Here is a tiny trained network, its code and every weight. The questions are about switching its units off for an input and a target symbol, where a switched-off unit gives its printed mean instead of its output.

import numpy as np


def w(rows, s, z=0):
    codes = np.array(rows[::2]) - 128.0
    scale = np.full(codes.shape[1], s)
    scale[-1] = z or s
    return codes * scale


def f(y):
    return y / 2 * (1 + np.tanh(0.7978845608 * (y + 0.044715 * y**3)))


def softmax(a):
    e = np.exp(a - a.max(-1, keepdims=True))
    return e / e.sum(-1, keepdims=True)


def log_softmax(a):
    a = a - a.max(-1, keepdims=True)
    return a - np.log(np.exp(a).sum(-1, keepdims=True))


def net(x, mask):
    ids = ['ΓΔΘΦαεζλμπστψω'.index(c) for c in x.split()]
    T = len(ids)
    res = E[ids] + P[:T]
    r = res
    for j in range(3):
        rows = slice(4 * j, 4 * j + 4)
        q, k, v = (r @ M[0][rows].T for M in (Q, K, V))
        z = softmax(np.where(np.tri(T) > 0, q @ k.T / 4**0.5, -1e9)) @ v
        o = O[0][rows]
        res = res + np.where(mask[j], z, o[:, -1]) @ o[:, :-1]
    y = f(res @ A[0][:, :-1].T + A[0][:, -1])
    res = res + np.where(mask[3:15], y, B[0][:, -1]) @ B[0][:, :-1]
    return log_softmax(res[-1] @ U[:, :-1].T + U[:, -1])


Q, K, V, O, A, B = {}, {}, {}, {}, {}, {}
E = w([
[36,144,89],'Γ',
[190,66,177],'Δ',
[209,105,81],'Θ',
[97,146,140],'Φ',
[100,207,137],'α',
[55,187,225],'ε',
[137,100,170],'ζ',
[20,73,97],'λ',
[128,193,188],'μ',
[107,136,219],'π',
[243,162,179],'σ',
[116,251,14],'τ',
[79,134,213],'ψ',
[161,97,180],'ω',
],0.014)
P = w([
[103,103,167],'0',
[1,221,159],'1',
[136,85,155],'2',
[28,189,162],'3',
[137,82,135],'4',
[22,191,170],'5',
[142,84,128],'6',
],0.009)
Q[0] = w([
[163,112,106],'H1',
[160,119,116],'H1',
[101,123,153],'H1',
[144,126,133],'H1',
[174,44,152],'H2',
[131,91,99],'H2',
[105,167,130],'H2',
[115,6,143],'H2',
[77,134,75],'H3',
[86,129,76],'H3',
[161,115,121],'H3',
[71,122,123],'H3',
],0.019)
K[0] = w([
[119,82,111],'H1',
[65,54,99],'H1',
[197,177,115],'H1',
[123,100,119],'H1',
[164,89,157],'H2',
[161,48,74],'H2',
[67,187,124],'H2',
[107,35,143],'H2',
[143,125,41],'H3',
[53,146,92],'H3',
[145,153,174],'H3',
[7,105,123],'H3',
],0.013)
V[0] = w([
[202,66,190],'H1',
[135,88,115],'H1',
[119,222,136],'H1',
[155,134,16],'H1',
[67,168,217],'H2',
[174,244,59],'H2',
[181,48,170],'H2',
[98,197,104],'H2',
[97,153,75],'H3',
[113,131,111],'H3',
[179,181,199],'H3',
[86,180,254],'H3',
],0.0096)
O[0] = w([
[200,191,152,119],'H1',
[143,81,181,96],'H1',
[133,180,165,184],'H1',
[202,161,157,34],'H1',
[106,196,58,254],'H2',
[146,116,3,100],'H2',
[155,48,243,73],'H2',
[148,164,136,170],'H2',
[172,114,134,126],'H3',
[60,160,67,130],'H3',
[187,237,130,147],'H3',
[134,177,132,244],'H3',
],0.0066,0.0085)
A[0] = w([
[114,159,22,129],'N1',
[126,137,200,191],'N2',
[166,108,93,149],'N3',
[80,128,76,141],'N4',
[132,136,166,168],'N5',
[105,141,118,182],'N6',
[143,218,87,137],'N7',
[151,8,157,146],'N8',
[77,156,109,156],'N9',
[157,103,190,182],'N10',
[94,73,154,4],'N11',
[141,122,239,116],'N12',
],0.012,0.0037)
B[0] = w([
[115,109,176,224],'N1',
[154,121,62,163],'N2',
[186,131,254,126],'N3',
[98,148,203,194],'N4',
[144,125,102,145],'N5',
[133,95,79,171],'N6',
[182,116,106,249],'N7',
[203,116,149,155],'N8',
[158,37,92,216],'N9',
[101,115,144,154],'N10',
[181,137,181,140],'N11',
[82,176,141,168],'N12',
],0.0099,0.017)
U = w([
[84,108,104,222],'Γ',
[49,247,147,158],'Δ',
[106,184,231,80],'Θ',
[68,197,156,92],'Φ',
[117,123,47,178],'α',
[170,79,139,107],'ε',
[135,67,198,85],'ζ',
[41,117,151,197],'λ',
[168,145,218,4],'μ',
[194,109,176,12],'π',
[204,164,63,129],'σ',
[180,52,65,94],'τ',
[90,179,217,103],'ψ',
[148,238,204,133],'ω',
],0.011,0.0042)

Each question gives the input, a string of symbols that net reads in full, and the target symbol t.
The units are the heads (4 rows each of Q, K, V and O) and the neurons (one row each of A and B). Each row of codes is followed by its name. A weight is (code - 128) times the scale printed after its matrix; where a second scale follows, it is the last column's (O, A, B and U).
mask holds one flag per unit, heads first, then neurons. A switched-off unit (its flag False) gives its mean, the last column of its rows in O or B, instead of its output. The means were averaged over made-up inputs and are rounded, as every weight is.
A unit's drop is (log p(t) with every unit on - log p(t) with that unit switched off) / (log p(t) with every unit on - log p(t) with every unit switched off).
The circuit of an input: a set's keep is (log p(t) with only the set's units on - log p(t) with every unit switched off) / (log p(t) with every unit on - log p(t) with every unit switched off). Starting from the 12 units with the biggest drops (on a tie, the unit counted first), units are removed one at a time, each time the one whose removal leaves the highest keep (on an exact tie, the one counted first), for as long as the keep stays at least 0.8.
units of the circuit, in order: the units of the circuit, biggest drop first
k most important neurons: the k neurons with the biggest drops, biggest first
heads that matter: for each layer, one digit per head in row order, 1 if its drop is at least 0.15 and else 0, layers parted by /
drop of u: that unit's drop, to one decimal
input λ μ τ μ Θ, target π: units of the circuit, in order	(H2, N8, N9)
input σ ε σ σ ω Φ, target σ: units of the circuit, in order	(N7, H2)
input Δ α λ ε, target λ: units of the circuit, in order	(H3, H1)
input Θ Θ σ μ α τ λ, target ζ: units of the circuit, in order	(H2)
input ε ε π λ, target λ: 2 most important neurons	(N4, N7)
input μ ψ λ ε, target λ: 3 most important neurons	(N9, N4, N1)
input Θ σ Θ μ, target σ: heads that matter	000
input μ μ Φ ε ψ Φ Δ, target μ: 4 most important neurons	(N8, N12, N9, N11)
input λ λ ζ μ Θ, target π: 2 most important neurons	(N8, N9)
input π α π ε σ ψ, target σ: 2 most important neurons	(N7, N9)
input σ π μ ω, target σ: 2 most important neurons	(N4, N1)
input Θ τ Γ σ ε Δ, target Δ: 3 most important neurons	(N9, N7, N12)
input Θ σ σ α λ λ π, target Δ: 2 most important neurons	(N9, N12)
input Θ λ π σ, target σ: most important neuron	(N4)
input Γ Φ ζ σ μ σ σ, target ω: 3 most important neurons	(N9, N6, N7)
input μ λ ε Φ, target λ: 2 most important neurons	(N4, N2)
input ω Φ σ σ σ ψ, target σ: drop of N7	0.2
input σ π Γ Δ ψ Δ, target Δ: drop of N12	0.2
input α ζ λ, target ζ: drop of H3	0.7
